Below are the code and all the weights of a small trained network. Each question names an input and a class and asks about switching units off, where a switched-off unit gives its printed mean instead of its output.

import numpy as np


def w(rows, s, z=0):
    codes = np.array(rows[::2]) - 128.0
    scale = np.full(codes.shape[1], s)
    scale[-1] = z or s
    return codes * scale


def f(y):
    return y / 2 * (1 + np.tanh(0.7978845608 * (y + 0.044715 * y**3)))


def log_softmax(a):
    a = a - a.max(-1, keepdims=True)
    return a - np.log(np.exp(a).sum(-1, keepdims=True))


def net(x, mask):
    res = np.array(x, float).reshape(1, 8) / 4 @ E
    y = f(res @ A[0][:, :-1].T + A[0][:, -1])
    res = res + np.where(mask, y, B[0][:, -1]) @ B[0][:, :-1]
    return log_softmax(res[-1] @ U[:, :-1].T + U[:, -1])


A, B = {}, {}
E = w([
[129,127,127,129,130,129,131,128],'x0',
[81,19,27,47,124,143,45,63],'x1',
[113,77,216,41,141,91,118,203],'x2',
[61,183,189,153,137,165,4,111],'x3',
[130,130,127,128,127,126,127,126],'x4',
[194,188,147,66,114,30,110,28],'x5',
[61,40,221,190,124,120,189,25],'x6',
[28,205,133,20,161,234,220,83],'x7',
],0.0034)
A[0] = w([
[149,175,43,223,129,171,139,39,144],'n0',
[165,68,75,106,118,80,255,146,122],'n1',
[86,80,110,182,121,214,145,216,122],'n2',
[112,58,71,81,128,138,82,91,110],'n3',
[124,67,233,29,133,105,113,191,132],'n4',
[160,94,124,181,130,80,85,145,113],'n5',
[96,83,178,165,130,125,159,73,105],'n6',
[152,209,54,82,130,136,88,208,114],'n7',
[152,184,182,173,129,120,173,162,115],'n8',
[96,82,180,166,129,126,159,71,109],'n9',
[94,167,130,78,139,166,164,108,108],'n10',
[127,129,125,127,133,126,128,129,2],'n11',
[151,183,180,171,132,119,173,161,111],'n12',
[157,95,123,180,131,79,85,145,109],'n13',
[96,82,180,166,128,126,159,71,109],'n14',
[66,177,197,160,124,152,9,115,124],'n15',
[154,99,122,174,130,83,90,144,97],'n16',
[151,183,180,172,131,119,173,161,112],'n17',
[95,167,130,78,139,166,164,109,107],'n18',
[98,161,128,85,143,159,159,112,95],'n19',
[112,57,71,81,128,139,82,91,110],'n20',
[94,167,130,77,138,167,164,108,109],'n21',
[159,94,124,181,130,80,85,145,112],'n22',
[176,189,156,66,118,43,120,33,125],'n23',
],0.0092,0.0048)
B[0] = w([
[78,212,142,137,141,70,197,214,230],'n0',
[217,199,49,155,160,201,104,91,253],'n1',
[79,12,98,177,176,129,92,167,222],'n2',
[58,163,140,95,117,122,76,69,197],'n3',
[83,225,123,174,129,74,197,202,209],'n4',
[128,104,164,118,97,170,190,103,173],'n5',
[193,114,155,90,119,82,96,146,186],'n6',
[240,93,198,83,116,32,78,144,227],'n7',
[62,139,119,82,125,122,88,73,184],'n8',
[194,112,154,84,124,80,100,147,192],'n9',
[135,97,165,138,86,163,178,104,181],'n10',
[140,153,150,192,60,140,60,138,80],'n11',
[66,141,121,89,119,124,84,76,179],'n12',
[130,107,166,124,92,170,182,105,169],'n13',
[194,112,154,84,125,80,100,146,192],'n14',
[219,170,21,134,172,184,146,87,214],'n15',
[132,114,164,138,82,168,160,111,152],'n16',
[65,141,120,88,121,123,85,76,180],'n17',
[135,97,165,138,85,163,177,104,179],'n18',
[136,110,162,150,78,159,150,112,158],'n19',
[57,163,140,94,118,122,76,69,198],'n20',
[135,96,165,136,87,163,180,103,183],'n21',
[129,105,165,120,96,170,188,103,172],'n22',
[72,1,92,186,179,157,91,192,224],'n23',
],0.02,0.0034)
U = w([
[135,75,229,140,2,214,230,73,104],'0',
[14,183,123,48,111,107,25,32,104],'1',
[254,91,193,55,120,22,61,177,101],'2',
[121,131,108,118,166,123,145,134,254],'3',
[71,5,83,221,198,156,89,197,95],'4',
[223,211,21,165,174,210,131,84,100],'5',
[71,240,144,168,131,52,211,224,97],'6',
],0.0052,0.009)

Each question gives the input, the list of numbers given to net, and the class t.
The units are the neurons (one row each of A and B). Each row of codes is followed by its name. A weight is (code - 128) times the scale printed after its matrix; where a second scale follows, it is the last column's (A, B and U).
mask holds one flag per neuron, in row order. A switched-off neuron (its flag False) gives its mean, the last column of its row in B, instead of its output. The means were averaged over made-up inputs and are rounded, as every weight is.
A unit's drop is (log p(t) with every unit on - log p(t) with that unit switched off) / (log p(t) with every unit on - log p(t) with every unit switched off).
The circuit of an input: a set's keep is (log p(t) with only the set's units on - log p(t) with every unit switched off) / (log p(t) with every unit on - log p(t) with every unit switched off). Starting from the 12 units with the biggest drops (on a tie, the unit counted first), units are removed one at a time, each time the one whose removal leaves the highest keep (on an exact tie, the one counted first), for as long as the keep stays at least 0.8.
circuit, biggest first: the units of the circuit, biggest drop first
unit that matters most: the unit with the biggest drop
top k neurons: the k neurons with the biggest drops, biggest first
drop when u is switched off: that unit's drop, to one decimal
input [6,-3,3,-7,0,-1,0,-6], class 5: unit that matters most	n1
input [0,6,8,0,3,8,7,7], class 4: top 2 neurons	n23; n7
input [7,-3,-2,6,8,-1,-7,-5], class 2: top 2 neurons	n7; n1
input [3,2,-6,3,-4,6,-4,-4], class 4: top 2 neurons	n23; n4
input [-3,-4,-7,-5,-2,8,-1,2], class 4: top 2 neurons	n23; n4
input [-7,-8,6,-1,-5,4,-2,-6], class 1: circuit, biggest first	n8; n17
input [-4,-4,3,-8,-7,-2,5,-3], class 5: top 2 neurons	n1; n7
input [-1,0,0,-8,1,-6,-6,-2], class 5: top 2 neurons	n1; n23
input [-4,8,-8,6,-1,-8,-7,2], class 1: top 3 neurons	n20; n3; n23
input [-2,1,6,0,-6,4,5,-2], class 6: top 3 neurons	n4; n7; n2
input [-5,-2,6,2,-8,-8,-3,3], class 4: top 2 neurons	n2; n0
input [-4,2,0,6,-7,-2,0,-2], class 5: top 2 neurons	n15; n23
input [-3,0,8,-2,8,5,3,6], class 6: top 2 neurons	n4; n2
input [3,7,-8,4,-5,7,1,-3], class 6: unit that matters most	n0
input [-2,1,-8,4,8,-6,-8,6], class 2: top 2 neurons	n7; n4
input [0,5,6,-7,6,8,-2,0], class 4: top 2 neurons	n23; n15
input [-3,-3,8,-1,-6,-3,-8,2], class 2: top 2 neurons	n7; n0
input [6,-8,-7,8,6,5,-3,-6], class 1: drop when n12 is switched off	0.8
input [0,-5,-2,-1,-3,0,7,2], class 2: drop when n6 is switched off	0.2
input [6,-8,-8,-6,6,-1,0,-5], class 1: drop when n17 is switched off	0.4
input [2,-8,3,-5,8,-5,1,3], class 1: drop when n8 is switched off	0.1
input [1,6,4,-2,-1,-8,-1,2], class 4: unit that matters most	n2
